Below are the code and all the weights of a small trained network. Each question names an input and a class and asks about switching units off, where a switched-off unit gives its printed mean instead of its output.

import numpy as np


def w(rows, s, z=0):
    codes = np.array(rows[::2]) - 128.0
    scale = np.full(codes.shape[1], s)
    scale[-1] = z or s
    return codes * scale


def f(y):
    return np.maximum(y, 0)


def log_softmax(a):
    a = a - a.max(-1, keepdims=True)
    return a - np.log(np.exp(a).sum(-1, keepdims=True))


def net(x, mask):
    res = np.array(x, float).reshape(1, 8) / 4 @ E
    y = f(res @ A[0][:, :-1].T + A[0][:, -1])
    res = res + np.where(mask, y, B[0][:, -1]) @ B[0][:, :-1]
    return log_softmax(res[-1] @ U[:, :-1].T + U[:, -1])


A, B = {}, {}
E = w([
[131,102,158,159,131,100,99,114,156],'x0',
[120,151,120,114,146,172,122,139,132],'x1',
[118,109,118,86,116,117,126,109,135],'x2',
[210,13,208,41,246,73,153,212,63],'x3',
[2,52,198,164,180,248,186,6,51],'x4',
[116,116,138,162,133,49,108,116,124],'x5',
[78,46,13,166,187,63,216,154,254],'x6',
[136,133,131,149,121,126,145,143,114],'x7',
],0.011)
A[0] = w([
[168,176,88,119,53,97,96,175,176,200],'n1',
[148,170,199,104,74,136,48,114,43,255],'n2',
[170,182,55,153,32,130,77,133,189,205],'n3',
[238,94,128,107,116,117,114,205,136,150],'n4',
[33,122,133,187,38,172,155,59,131,151],'n5',
[152,43,175,112,247,145,184,105,52,50],'n6',
[195,97,127,44,176,81,70,249,140,153],'n7',
[115,88,40,172,190,119,245,141,215,180],'n8',
],0.011,0.0094)
B[0] = w([
[151,25,140,42,93,129,101,200,103,226],'n1',
[140,161,231,55,114,103,218,72,22,245],'n2',
[74,8,234,110,74,164,98,184,104,235],'n3',
[230,140,126,124,143,61,128,109,166,208],'n4',
[112,181,88,194,127,171,162,39,134,247],'n5',
[81,9,222,86,92,123,76,172,117,221],'n6',
[218,118,104,164,188,101,200,163,129,241],'n7',
[72,54,108,170,203,94,84,100,246,252],'n8',
],0.012,0.024)
U = w([
[77,86,219,35,64,145,118,178,49,251],'0',
[15,43,154,84,128,124,39,222,205,104],'1',
[52,246,144,144,84,189,215,1,98,198],'2',
[43,159,28,197,147,181,83,8,202,137],'3',
[252,234,148,36,154,69,184,148,112,52],'4',
[196,113,5,173,206,97,162,188,218,4],'5',
],0.0085,0.002)

Each question gives the input, the list of numbers given to net, and the class t.
The units are the neurons (one row each of A and B). Each row of codes is followed by its name. A weight is (code - 128) times the scale printed after its matrix; where a second scale follows, it is the last column's (A, B and U).
mask holds one flag per neuron, in row order. A switched-off neuron (its flag False) gives its mean, the last column of its row in B, instead of its output. The means were averaged over made-up inputs and are rounded, as every weight is.
A unit's drop is (log p(t) with every unit on - log p(t) with that unit switched off) / (log p(t) with every unit on - log p(t) with every unit switched off).
most important unit: the unit with the biggest drop
k most important neurons: the k neurons with the biggest drops, biggest first
drop when u is switched off: that unit's drop, to one decimal
input [-7,0,-1,2,-1,1,0,3], class 4: most important unit : n8
input [4,-3,-4,6,0,-8,6,-4], class 5: 4 most important neurons : [n7; n3; n1; n4]
input [-1,8,2,1,-7,3,-6,-6], class 4: 2 most important neurons : [n7; n4]
input [7,-1,2,-8,0,-2,0,-3], class 0: 3 most important neurons : [n3; n8; n1]
input [-2,6,-8,4,1,-4,3,-8], class 1: 2 most important neurons : [n6; n5]
input [0,4,1,7,2,2,2,-8], class 1: 2 most important neurons : [n6; n2]
input [-7,-3,2,-4,1,2,-1,-5], class 2: 2 most important neurons : [n6; n5]
input [1,-4,3,-8,1,-8,6,-2], class 3: 2 most important neurons : [n5; n6]
input [7,-8,1,1,-3,-4,-4,4], class 4: 2 most important neurons : [n6; n4]
input [-1,8,-6,1,-7,-7,-6,8], class 4: 3 most important neurons : [n4; n7; n6]
input [-7,2,6,7,1,-2,3,1], class 1: 2 most important neurons : [n6; n5]
input [3,-7,3,2,0,4,8,8], class 5: 2 most important neurons : [n3; n1]
input [-4,-5,8,-7,8,-3,1,2], class 3: drop when n2 is switched off : 0.8
input [8,7,8,-6,2,4,4,-8], class 3: most important unit : n5
input [7,7,-5,2,-8,2,1,7], class 5: drop when n2 is switched off : 1.2
input [2,-6,-3,2,-2,-8,1,2], class 5: drop when n2 is switched off : 0.6
